Each row is followed by roughly how far along a hidden order it lies, from 0 to 20. A new part has a new order.
In the rows, 128 means zero.
[174 163 185 168 175 130 172 167 177 159 162 163 149 173 158 146 142 149
 150 156 142 127 143 146 154 135 150 138 135 135 130 134 129 129 133 252
 133 128 129 130 130 127 127 137 126 130 129 126 129 130 130 124 130 127
 131 127 128 127 127 122 128 127 130 127 128 127 130 142 128 128 127 126
 129 137 129 129 128 129 127 129 131 128 128 127 130 130 129 134 127 130
 127 128 133 128 129 115 128 128 128 128 128 129 128 129 126 131 130 127
 127 128 127 130 127 128 128 129 160 134 127 127 127 126 124 128 129 129
 128 128 126  94 128 102 129 129 125 128 129 128 127 130 130 130 127 124
 127 120 124 128 129 123]
0
[173 164 187 168 174 136 171 169 168 159 160 164 152 176 159 149 143 153
 154 163 144 123 146 131 154 136 153 142 136 134 133 135 129 130 132 255
 138 130 130 133 128 129 123 132 127 129 132 128 128 127 128 127 128 127
 131 127 127 127 126 131 128 127 128 128 131 126 130 125 127 101 126 127
 126 116 128 129 128 129 128 128 130 128 127 127 130 128 132 130 127 128
 128 128 128 128 127 114 128 128 128 128 130 128 125 130 129 127 125 129
 129 127 127 129 128 135 129 128 131 123 132 127 129 126 126 126 128 128
 128 127 130  92 129 110 128 125 134 131 130 128 128 128 129 128 127 127
 127 127 129 125 129 126]
0
[133 130 123 126 133 119 129 139 122 126 130 133 130 139 136 136 132 138
 140 146 139 130 142 142 159 138 169 153 151 153 143 164 128 142 163 252
 180 156 166 162 169 167 172 202 156 169 180 134 146 160 157 164 168 156
 134 157 142 147 142 154 139 135 138 136 135 133 140 126 132 127 135 129
 130 122 130 133 129 130 128 130 133 129 129 126 133 130 135 130 127 127
 128 131 126 128 138   1 127 126 129 130 125 129 127 130 128 125 120 126
 129 127 124 129 127 130 130 127 133 136 126 127 130 125 116 125 129 129
 128 125 131  93 129  81 129 127 124 128 131 129 127 127 125 129 124 120
 125 132 129 123 132 125]
5
[163 157 184 172 171  98 171 163 182 164 164 169 153 174 160 147 147 157
 160 169 148 126 155 110 150 138 161 148 139 136 133 142 127 133 136 228
 132 133 134 129 127 133 137 127 132 133 123 128 127 127 127 131 131 127
 127 129 128 131 131 144 127 129 127 127 127 131 125 121 126 177 131 129
 128 127 131 124 129 125 129 128 123 129 130 130 127 124 122 123 126 126
 129 126 129 127 130 114 126 130 123 126 126 130 128 126 127 131 127 128
 129 126 124 122 126 125 126 126  98 139 127 130 125 130 132 132 128 126
 129 125 128  91 125 119 125 136 114 123 126 130 130 127 127 129 130 126
 127 133 128 131 127 118]
0
[123 126 139 133 126 137 126 125 119 131 128 124 133 132 130 127 127 136
 135 128 127 134 122 106 124 129 133 134 127 126 130 128 155 129 127 254
 133 124 131 126 124 124 131 110 131 127 138 138 125 135 128 131 125 126
 122 131 128 132 128 125 129 131 128 137 131 131 127 129 133 124 125 139
 130 117 124 132 132 132 133 133 134 130 136 138 135 144 145 153 147 153
 137 147 160 140 162 136 161 144 168 164 183 192 164 155 153 154 217 180
 156 173 193 162 137 164 145 171 127 132 174 160 160 152 176 143 137 145
 134 167 141  82 143  25 142 126 125 150 129 125 129 131 137 127 135 149
 140 131 128 131 126 131]
15
[127 126 124 125 120 109 128 128 134 130 133 129 123 131 135 124 128 114
 124 127 124 129 127 139 132 129 125 123 128 131 126 131 165 129 131 251
 127 128 128 124 126 129 132 131 126 133 125 129 129 129 131 125 129 129
 135 133 130 128 126 113 127 131 132 135 130 139 133 141 135 120 141 137
 148 118 146 143 139 137 145 143 152 141 162 147 155 165 166 176 165 178
 146 158 194 142 190 125 165 152 167 166 176 154 161 154 141 160 198 156
 143 152 168 146 132 137 129 146 129 123 137 139 136 137 141 136 133 132
 128 133 118  96 132 125 129 129 141 124 126 126 132 131 123 127 130 140
 135 134 119 133 122 118]
14
[156 151 169 156 169 123 166 163 170 160 157 165 154 183 160 155 148 170
 170 183 162 126 166 125 167 142 179 155 150 146 138 153 126 135 142 246
 143 140 140 137 135 140 133 138 135 130 127 113 131 126 126 134 133 130
 129 127 128 131 133 108 129 125 125 120 127 122 127 129 122 126 131 123
 120 131 127 125 129 125 126 126 123 130 130 128 133 118 123 116 123 117
 130 128 121 124 130  92 127 127 124 126 127 141 128 126 134 117 121 130
 134 126 112 119 126 131 131 125 112 117 134 124 126 128 122 127 128 127
 130 120 142  90 120 102 124 140 111 124 131 133 125 125 142 131 125 111
 116 111 137 125 129 121]
2
[165 152 183 164 168 122 166 168 178 159 165 165 153 178 164 150 146 158
 159 167 148 127 151 161 164 138 161 146 140 141 133 142 128 132 137 251
 138 130 134 133 129 129 128 136 127 130 129 126 129 130 128 127 129 128
 125 131 129 126 127 116 128 128 129 129 129 129 129 140 129 152 128 127
 129 126 130 129 127 128 128 128 130 128 127 127 127 132 128 130 127 129
 128 129 132 129 129 122 127 128 125 127 128 126 127 128 126 131 133 125
 126 128 129 130 127 127 128 129 170 138 127 129 128 127 128 127 129 128
 127 130 126  92 129 139 128 128 145 128 129 127 129 128 124 127 128 128
 128 119 126 127 128 123]
1
[139 139 143 143 147 139 145 147 157 149 150 156 148 169 158 149 148 164
 166 181 161 125 171 123 182 148 198 173 159 158 144 170 128 143 159 255
 164 147 152 146 147 147 147 153 136 142 138 128 133 132 133 131 137 132
 125 133 130 132 131 121 129 129 127 126 127 127 128 132 126 101 129 124
 127 121 130 126 128 127 128 127 126 129 129 128 130 126 127 124 126 126
 129 127 127 126 132  64 127 128 125 126 126 131 128 127 130 124 119 130
 131 125 121 124 126 126 128 126 148 118 127 126 126 129 126 129 129 127
 128 122 131  93 125 131 125 135 106 123 129 130 128 127 120 129 127 119
 121  96 130 128 128 119]
3
[122 125 134 129 123 122 127 127 132 132 131 129 128 125 134 128 128 130
 132 136 131 129 134 129 137 133 151 141 137 143 136 156 129 140 156 255
 164 148 163 151 155 160 176 188 159 179 188 125 148 168 165 177 184 165
 114 177 154 163 153 108 144 145 147 154 147 147 145 133 143 138 147 141
 144 125 137 138 131 133 135 132 132 128 132 131 125 136 128 133 131 134
 126 127 131 130 128   3 128 129 130 127 127 119 129 129 123 136 146 127
 124 128 137 132 128 125 125 129 133 140 125 131 128 130 136 131 128 128
 127 134 119  90 131 130 130 124 106 130 124 125 129 131 123 127 132 142
 138 129 123 132 125 123]
7
[127 127 130 129 127 116 130 128 130 129 128 127 129 126 127 127 128 127
 129 127 132 132 125 138 129 128 128 129 129 128 128 129 126 129 130 255
 128 128 129 126 128 126 131 124 129 128 129 127 128 129 130 129 126 126
 131 131 129 128 128 122 127 129 128 130 128 129 127 135 129 119 129 130
 129 134 128 128 128 128 129 128 126 127 127 129 124 129 126 129 130 129
 128 128 126 129 127 127 128 128 130 130 130 132 129 128 128 130 134 130
 128 131 135 130 128 130 129 135 182 131 134 136 134 136 145 136 134 140
 134 165 146  88 147 104 149 154 106 161 158 144 152 150 128 156 158 191
 178 115 166 158 185 124]
20
